Below is a small trained network, with its code and all its weights. Each question gives an input and a class and asks what happens when units are switched off, that is, made to give their printed mean instead of their output.

import numpy as np


def w(rows, s, z=0):
    codes = np.array(rows[::2]) - 128.0
    scale = np.full(codes.shape[1], s)
    scale[-1] = z or s
    return codes * scale


def f(y):
    return np.maximum(y, 0)


def log_softmax(a):
    a = a - a.max(-1, keepdims=True)
    return a - np.log(np.exp(a).sum(-1, keepdims=True))


def net(x, mask):
    res = np.array(x, float).reshape(1, 6) / 4 @ E
    y = f(res @ A[0][:, :-1].T + A[0][:, -1])
    res = res + np.where(mask, y, B[0][:, -1]) @ B[0][:, :-1]
    return log_softmax(res[-1] @ U[:, :-1].T + U[:, -1])


A, B = {}, {}
E = w([
[38,152,77,74,153],'x0',
[126,120,124,133,129],'x1',
[73,65,215,114,146],'x2',
[133,130,129,115,127],'x3',
[145,146,128,124,253],'x4',
[123,130,128,141,129],'x5',
],0.013)
A[0] = w([
[131,159,109,151,64,172],'neuron 1',
[236,124,116,171,159,206],'neuron 2',
[104,97,209,119,213,11],'neuron 3',
[133,143,62,128,8,230],'neuron 4',
[72,88,178,113,63,119],'neuron 5',
[134,139,97,130,80,173],'neuron 6',
[169,149,78,147,197,124],'neuron 7',
[127,94,178,108,186,87],'neuron 8',
[34,147,84,83,132,158],'neuron 9',
[159,158,120,118,167,130],'neuron 10',
[128,125,65,115,120,80],'neuron 11',
[68,174,12,98,194,112],'neuron 12',
[153,147,109,163,124,148],'neuron 13',
[67,85,196,104,43,130],'neuron 14',
[143,127,128,108,117,117],'neuron 15',
[210,76,201,169,96,254],'neuron 16',
],0.017,0.0053)
B[0] = w([
[94,135,120,146,85,193],'neuron 1',
[208,123,53,70,118,222],'neuron 2',
[32,115,72,151,92,215],'neuron 3',
[33,123,86,131,106,254],'neuron 4',
[187,110,150,151,176,212],'neuron 5',
[97,117,114,108,117,181],'neuron 6',
[192,143,152,84,125,187],'neuron 7',
[77,144,98,101,87,192],'neuron 8',
[110,87,110,151,212,225],'neuron 9',
[166,120,141,111,117,164],'neuron 10',
[111,140,159,103,145,158],'neuron 11',
[92,161,255,113,149,232],'neuron 12',
[141,128,107,94,115,162],'neuron 13',
[207,131,158,174,177,234],'neuron 14',
[120,135,120,147,132,135],'neuron 15',
[132,181,196,158,25,253],'neuron 16',
],0.035,0.018)
U = w([
[102,153,39,162,37,123],'0',
[191,177,206,170,128,248],'1',
[31,107,72,137,176,29],'2',
[195,88,113,182,222,141],'3',
[252,140,72,106,134,31],'4',
],0.011,0.0011)

Each question gives the input, the list of numbers given to net, and the class t.
The units are the neurons (one row each of A and B). Each row of codes is followed by its name. A weight is (code - 128) times the scale printed after its matrix; where a second scale follows, it is the last column's (A, B and U).
mask holds one flag per neuron, in row order. A switched-off neuron (its flag False) gives its mean, the last column of its row in B, instead of its output. The means were averaged over made-up inputs and are rounded, as every weight is.
A unit's drop is (log p(t) with every unit on - log p(t) with that unit switched off) / (log p(t) with every unit on - log p(t) with every unit switched off).
The circuit of an input: a set's keep is (log p(t) with only the set's units on - log p(t) with every unit switched off) / (log p(t) with every unit on - log p(t) with every unit switched off). Starting from the 12 units with the biggest drops (on a tie, the unit counted first), units are removed one at a time, each time the one whose removal leaves the highest keep (on an exact tie, the one counted first), for as long as the keep stays at least 0.8.
circuit, biggest first: the units of the circuit, biggest drop first
most important unit: the unit with the biggest drop
top k neurons: the k neurons with the biggest drops, biggest first
drop when u is switched off: that unit's drop, to one decimal
input [-7,-5,-1,-2,7,-4], class 4: circuit, biggest first => neuron 2
input [1,0,3,-1,0,-4], class 3: circuit, biggest first => neuron 4; neuron 16
input [0,-6,8,1,5,-4], class 0: top 2 neurons => neuron 9; neuron 12
input [2,-6,1,-4,1,-4], class 2: top 3 neurons => neuron 16; neuron 14; neuron 5
input [2,2,4,0,1,6], class 2: top 2 neurons => neuron 3; neuron 16
input [0,1,5,-3,-8,-3], class 1: top 2 neurons => neuron 16; neuron 9
input [-4,1,5,-3,1,5], class 0: top 2 neurons => neuron 12; neuron 3
input [0,4,-1,0,5,8], class 4: top 2 neurons => neuron 16; neuron 2
input [7,-7,1,-8,-3,-3], class 3: top 3 neurons => neuron 9; neuron 3; neuron 16
input [7,8,1,2,-7,6], class 3: top 3 neurons => neuron 14; neuron 5; neuron 3
input [8,5,2,1,-8,7], class 3: top 2 neurons => neuron 14; neuron 5
input [-5,-5,0,0,-5,8], class 0: top 3 neurons => neuron 12; neuron 4; neuron 1
input [7,5,-1,-1,0,-6], class 2: top 2 neurons => neuron 16; neuron 9
input [-5,-8,1,5,8,-3], class 0: most important unit => neuron 3
input [0,4,1,4,8,6], class 0: top 3 neurons => neuron 3; neuron 9; neuron 14
input [-5,-8,-6,-6,1,0], class 4: top 3 neurons => neuron 2; neuron 3; neuron 7
input [3,-5,2,3,7,-8], class 2: top 2 neurons => neuron 3; neuron 16
input [-6,3,0,-2,1,-3], class 4: top 2 neurons => neuron 2; neuron 4
input [8,6,4,-5,-1,-1], class 3: drop when neuron 9 is switched off => 0.4
input [-5,-2,-2,7,2,-8], class 4: circuit, biggest first => neuron 2
input [1,3,8,0,5,-3], class 2: drop when neuron 2 is switched off => 0.4
input [7,5,3,-7,-8,-3], class 3: drop when neuron 14 is switched off => 0.4
input [3,-7,0,0,-3,5], class 2: drop when neuron 16 is switched off => 0.1
